Here is a tiny trained network, its code and every weight. The questions are about switching its units off for an input and a class, where a switched-off unit gives its printed mean instead of its output.

import numpy as np


def w(rows, s, z=0):
    codes = np.array(rows[::2]) - 128.0
    scale = np.full(codes.shape[1], s)
    scale[-1] = z or s
    return codes * scale


def norm(h):
    return h / np.sqrt((h * h).mean(-1, keepdims=True) + 1e-5)


def f(y):
    return y / 2 * (1 + np.tanh(0.7978845608 * (y + 0.044715 * y**3)))


def log_softmax(a):
    a = a - a.max(-1, keepdims=True)
    return a - np.log(np.exp(a).sum(-1, keepdims=True))


def net(x, mask):
    res = np.array(x, float).reshape(1, 4) / 4 @ E
    u = 0
    for l in range(3):
        y = f(norm(res) @ A[l][:, :-1].T + A[l][:, -1])
        res = res + np.where(mask[u : u + 9], y, B[l][:, -1]) @ B[l][:, :-1]
        u += 9
    return log_softmax(norm(res)[-1] @ U[:, :-1].T + U[:, -1])


A, B = {}, {}
E = w([
[105,141,192,134],'x0',
[44,208,146,134],'x1',
[175,123,36,214],'x2',
[253,245,232,89],'x3',
],0.0053)
A[0] = w([
[179,194,112,202,255],'0.n1',
[151,21,93,67,151],'0.n2',
[62,130,99,105,107],'0.n3',
[147,166,48,203,148],'0.n4',
[224,120,151,112,55],'0.n5',
[161,230,2,159,112],'0.n6',
[134,166,146,144,170],'0.n7',
[131,82,46,103,103],'0.n8',
[114,132,103,146,31],'0.n9',
],0.0084,0.0027)
B[0] = w([
[126,178,134,55,254],'0.n1',
[137,189,69,219,219],'0.n2',
[120,82,160,153,163],'0.n3',
[175,113,10,49,219],'0.n4',
[95,98,129,97,192],'0.n5',
[144,133,134,81,230],'0.n6',
[82,153,195,64,163],'0.n7',
[95,254,179,162,187],'0.n8',
[117,89,128,121,110],'0.n9',
],0.0068,0.0038)
A[1] = w([
[45,143,195,140,4],'1.n1',
[99,111,113,91,40],'1.n2',
[155,116,116,200,178],'1.n3',
[196,86,128,59,124],'1.n4',
[61,70,163,175,240],'1.n5',
[132,55,110,142,136],'1.n6',
[98,95,52,138,246],'1.n7',
[136,246,127,168,119],'1.n8',
[181,99,164,117,205],'1.n9',
],0.011,0.0022)
B[1] = w([
[237,109,156,113,203],'1.n1',
[189,117,130,167,126],'1.n2',
[24,254,117,140,168],'1.n3',
[78,89,92,108,222],'1.n4',
[47,112,183,175,224],'1.n5',
[62,158,140,167,139],'1.n6',
[135,138,133,225,255],'1.n7',
[205,176,194,199,203],'1.n8',
[62,102,106,96,178],'1.n9',
],0.0062,0.0042)
A[2] = w([
[146,34,143,201,106],'2.n1',
[250,98,87,81,238],'2.n2',
[215,163,92,181,68],'2.n3',
[108,130,151,52,86],'2.n4',
[127,106,138,62,25],'2.n5',
[180,154,91,123,2],'2.n6',
[165,136,130,136,93],'2.n7',
[85,125,138,109,147],'2.n8',
[87,121,40,152,171],'2.n9',
],0.013,0.0021)
B[2] = w([
[50,157,60,129,157],'2.n1',
[2,132,35,53,253],'2.n2',
[154,127,133,24,191],'2.n3',
[175,111,200,145,199],'2.n4',
[152,90,147,151,172],'2.n5',
[73,70,103,51,159],'2.n6',
[120,226,70,68,132],'2.n7',
[165,81,95,163,145],'2.n8',
[34,199,58,180,218],'2.n9',
],0.0062,0.0063)
U = w([
[152,214,89,154,212],'0',
[65,76,147,12,57],'1',
[76,167,87,25,254],'2',
[122,68,137,60,8],'3',
[118,219,201,33,234],'4',
[20,138,152,100,171],'5',
[181,147,120,113,2],'6',
[77,86,124,109,75],'7',
],0.011,0.0029)

Each question gives the input, the list of numbers given to net, and the class t.
The units are the neurons (one row each of A and B). Each row of codes is followed by its name. A weight is (code - 128) times the scale printed after its matrix; where a second scale follows, it is the last column's (A, B and U).
mask holds one flag per neuron, layer by layer. A switched-off neuron (its flag False) gives its mean, the last column of its row in B, instead of its output. The means were averaged over made-up inputs and are rounded, as every weight is.
A unit's drop is (log p(t) with every unit on - log p(t) with that unit switched off) / (log p(t) with every unit on - log p(t) with every unit switched off).
The circuit of an input: a set's keep is (log p(t) with only the set's units on - log p(t) with every unit switched off) / (log p(t) with every unit on - log p(t) with every unit switched off). Starting from the 12 units with the biggest drops (on a tie, the unit counted first), units are removed one at a time, each time the one whose removal leaves the highest keep (on an exact tie, the one counted first), for as long as the keep stays at least 0.8.
units of the circuit, in order: the units of the circuit, biggest drop first
most important unit: the unit with the biggest drop
k most important neurons: the k neurons with the biggest drops, biggest first
k most important neurons of layer l: the k neurons of layer l with the biggest drops, biggest first
drop when u is switched off: that unit's drop, to one decimal
input [-8,-6,-6,-6], class 0: most important unit => 0.n2
input [-4,-2,-5,7], class 1: 2 most important neurons => 0.n8; 0.n2
input [-5,-3,-6,4], class 1: 2 most important neurons => 0.n8; 1.n5
input [-2,-4,-6,8], class 1: 3 most important neurons of layer 0 => 0.n8; 0.n2; 0.n5
input [-1,-7,2,-8], class 0: units of the circuit, in order => 0.n2; 2.n2; 0.n8
input [-1,-7,-1,-8], class 0: units of the circuit, in order => 0.n2; 2.n2; 1.n7
input [-3,-8,2,-1], class 0: 4 most important neurons => 0.n2; 1.n3; 0.n8; 2.n2
input [-1,-6,-3,3], class 1: 2 most important neurons of layer 1 => 1.n7; 1.n5
input [-5,-2,-4,8], class 1: 2 most important neurons => 0.n8; 0.n2
input [-8,2,1,4], class 1: 2 most important neurons of layer 0 => 0.n2; 0.n8
input [1,-8,8,8], class 2: drop when 2.n2 is switched off => 0.2
input [-2,-3,-3,-5], class 0: drop when 0.n2 is switched off => 0.3
input [5,-7,-4,4], class 3: drop when 1.n9 is switched off => 0.1
input [4,-7,-1,-2], class 0: units of the circuit, in order => 0.n2
